Below is a small trained network, with its code and all its weights. Each question gives an input and a target symbol and asks what happens when units are switched off, that is, made to give their printed mean instead of their output.

import numpy as np


def w(rows, s, z=0):
    codes = np.array(rows[::2]) - 128.0
    scale = np.full(codes.shape[1], s)
    scale[-1] = z or s
    return codes * scale


def f(y):
    return y / 2 * (1 + np.tanh(0.7978845608 * (y + 0.044715 * y**3)))


def softmax(a):
    e = np.exp(a - a.max(-1, keepdims=True))
    return e / e.sum(-1, keepdims=True)


def log_softmax(a):
    a = a - a.max(-1, keepdims=True)
    return a - np.log(np.exp(a).sum(-1, keepdims=True))


def net(x, mask):
    ids = ['ΘΛΦβεμπστψω'.index(c) for c in x.split()]
    T = len(ids)
    res = E[ids] + P[:T]
    u = 0
    for l in range(2):
        r = res
        for j in range(2):
            rows = slice(2 * j, 2 * j + 2)
            q, k, v = (r @ M[l][rows].T for M in (Q, K, V))
            z = softmax(np.where(np.tri(T) > 0, q @ k.T / 2**0.5, -1e9)) @ v
            o = O[l][rows]
            res = res + np.where(mask[u + j], z, o[:, -1]) @ o[:, :-1]
        u += 2
        y = f(res @ A[l][:, :-1].T + A[l][:, -1])
        res = res + np.where(mask[u : u + 4], y, B[l][:, -1]) @ B[l][:, :-1]
        u += 4
    return log_softmax(res[-1] @ U[:, :-1].T + U[:, -1])


Q, K, V, O, A, B = {}, {}, {}, {}, {}, {}
E = w([
[178,95,139],'Θ',
[153,137,155],'Λ',
[229,133,91],'Φ',
[114,214,81],'β',
[135,113,163],'ε',
[241,120,127],'μ',
[139,192,202],'π',
[100,139,255],'σ',
[247,190,94],'τ',
[155,151,170],'ψ',
[165,125,148],'ω',
],0.021)
P = w([
[249,100,103],'0',
[109,192,154],'1',
[114,166,135],'2',
[115,160,134],'3',
[116,155,132],'4',
[119,148,121],'5',
[121,133,113],'6',
[123,132,115],'7',
[117,133,118],'8',
[124,123,110],'9',
[123,120,107],'10',
[113,155,143],'11',
[120,127,122],'12',
[117,136,126],'13',
],0.014)
Q[0] = w([
[8,124,100],'0.h0',
[112,138,101],'0.h0',
[196,65,100],'0.h1',
[138,144,54],'0.h1',
],0.014)
K[0] = w([
[6,191,149],'0.h0',
[123,228,132],'0.h0',
[139,159,155],'0.h1',
[71,147,89],'0.h1',
],0.017)
V[0] = w([
[77,142,137],'0.h0',
[170,102,113],'0.h0',
[167,77,156],'0.h1',
[117,254,85],'0.h1',
],0.012)
O[0] = w([
[183,166,117,4],'0.h0',
[19,219,144,230],'0.h0',
[98,68,75,154],'0.h1',
[50,255,183,183],'0.h1',
],0.007,0.011)
A[0] = w([
[38,180,139,175],'0.n0',
[108,120,88,192],'0.n1',
[124,63,76,4],'0.n2',
[189,9,122,132],'0.n3',
],0.014,0.0031)
B[0] = w([
[179,14,91,248],'0.n0',
[195,116,253,129],'0.n1',
[206,197,4,129],'0.n2',
[52,80,8,142],'0.n3',
],0.0062,0.019)
Q[1] = w([
[69,6,135],'1.h0',
[75,207,85],'1.h0',
[2,78,131],'1.h1',
[121,22,149],'1.h1',
],0.0082)
K[1] = w([
[101,164,133],'1.h0',
[146,208,123],'1.h0',
[226,107,136],'1.h1',
[86,11,48],'1.h1',
],0.012)
V[1] = w([
[87,61,164],'1.h0',
[150,201,60],'1.h0',
[36,86,91],'1.h1',
[137,188,11],'1.h1',
],0.011)
O[1] = w([
[191,160,115,151],'1.h0',
[106,182,71,115],'1.h0',
[152,168,107,200],'1.h1',
[198,135,254,250],'1.h1',
],0.0084,0.015)
A[1] = w([
[122,251,95,158],'1.n0',
[129,154,115,1],'1.n1',
[141,221,199,40],'1.n2',
[120,48,147,145],'1.n3',
],0.012,0.0051)
B[1] = w([
[128,9,163,160],'1.n0',
[197,79,106,118],'1.n1',
[122,111,28,251],'1.n2',
[56,97,140,167],'1.n3',
],0.015,0.013)
U = w([
[104,24,115,59],'Θ',
[84,95,123,190],'Λ',
[146,126,142,181],'Φ',
[5,112,34,85],'β',
[47,145,109,160],'ε',
[138,217,78,171],'μ',
[130,168,142,169],'π',
[177,126,89,3],'σ',
[124,162,175,176],'τ',
[136,90,230,35],'ψ',
[26,157,83,161],'ω',
],0.011,0.0073)

Each question gives the input, a string of symbols that net reads in full, and the target symbol t.
The units are the heads (2 rows each of Q, K, V and O) and the neurons (one row each of A and B). Each row of codes is followed by its name. A weight is (code - 128) times the scale printed after its matrix; where a second scale follows, it is the last column's (O, A, B and U).
mask holds one flag per unit, layer by layer, with each layer's heads first. A switched-off unit (its flag False) gives its mean, the last column of its rows in O or B, instead of its output. The means were averaged over made-up inputs and are rounded, as every weight is.
A unit's drop is (log p(t) with every unit on - log p(t) with that unit switched off) / (log p(t) with every unit on - log p(t) with every unit switched off).
The circuit of an input: a set's keep is (log p(t) with only the set's units on - log p(t) with every unit switched off) / (log p(t) with every unit on - log p(t) with every unit switched off). Starting from all 12 units, units are removed one at a time, each time the one whose removal leaves the highest keep (on an exact tie, the one counted first), for as long as the keep stays at least 0.8.
circuit, biggest first: the units of the circuit, biggest drop first
top k neurons: the k neurons with the biggest drops, biggest first
heads that matter: for each layer, one digit per head in row order, 1 if its drop is at least 0.15 and else 0, layers parted by /
drop when u is switched off: that unit's drop, to one decimal
input Φ ε σ Λ, target ψ: circuit, biggest first : [0.h0 0.n0 1.n2]
input τ ψ π Θ Θ π Φ β Θ Λ, target β: circuit, biggest first : [1.h1 0.n0]
input τ Θ ψ σ ψ ε ε μ π τ π Λ ψ π, target β: circuit, biggest first : [1.h1 0.n0]
input π ε β, target Θ: heads that matter : 10 / 00
input Θ π Θ Λ ω Φ Λ Φ Φ ω σ, target Θ: top 2 neurons : [1.n2 0.n2]
input τ Φ Θ Θ ω β Θ, target β: heads that matter : 10 / 01
input μ ω Λ Λ σ τ ε τ ψ Θ ω π, target Θ: top 2 neurons : [1.n2 0.n0]
input ε Θ τ σ Λ Φ Φ β π ψ Λ Θ ω, target μ: top 3 neurons : [0.n3 1.n2 1.n0]
input Φ Θ μ τ β Φ π Λ τ Λ ε Θ, target ψ: circuit, biggest first : [0.n0 0.h0 1.n2]
input Φ ψ ε μ Λ Θ τ ω Φ Φ Λ, target ψ: top 4 neurons : [0.n3 1.n2 0.n0 0.n2]
input ε ε Θ ψ ψ ε, target μ: top 3 neurons : [0.n3 0.n0 1.n2]
input ε Λ Λ Φ Φ ω Λ, target μ: heads that matter : 01 / 01
input ε Θ ψ μ σ ω Φ τ Θ, target μ: top 4 neurons : [0.n3 0.n0 1.n2 1.n0]
input μ ψ μ ε μ Φ ε ψ τ τ τ ω Φ ψ, target Θ: heads that matter : 11 / 01
input Θ β ε β σ ψ σ Θ ψ ω β Φ σ ε, target σ: top 4 neurons : [1.n2 0.n3 0.n2 0.n0]
input ε Θ π π, target μ: top 4 neurons : [0.n3 1.n2 1.n0 0.n0]
input τ ψ ε ε, target β: heads that matter : 00 / 01
input μ τ σ π, target Θ: top neuron : [1.n2]
input Φ μ μ ω β π ψ τ μ μ Φ ε, target ψ: top 2 neurons : [0.n3 1.n2]
input τ σ β τ Θ ω Θ Θ τ Λ π ε, target β: top 3 neurons : [0.n0 1.n0 1.n3]
input μ Θ Λ Θ Φ Λ, target Θ: top 4 neurons : [1.n2 0.n3 0.n2 0.n0]
input ε Θ τ Λ β ω ε, target μ: top 2 neurons : [0.n3 1.n2]
input μ τ τ ε Θ Φ σ Θ ψ, target Θ: top 3 neurons : [1.n2 0.n0 0.n3]
input Θ Θ τ ε Φ σ Θ β Φ ω Φ ψ Φ π, target σ: top 4 neurons : [1.n2 0.n3 0.n2 0.n0]
input ω ω π μ ε μ Θ τ Θ Φ σ, target Θ: heads that matter : 01 / 11
input Φ Φ β τ ε μ Λ Φ Φ μ Θ, target ψ: circuit, biggest first : [1.n2]
input τ τ ψ σ Θ, target β: circuit, biggest first : [1.h1 0.n0]
input ψ Λ Φ σ σ β Φ μ ψ Λ τ, target Θ: drop when 0.h0 is switched off : 0.1
input Θ Φ Λ β β, target Θ: drop when 0.n2 is switched off : 0.1
input Θ ε π Λ, target σ: drop when 1.n2 is switched off : 2.2
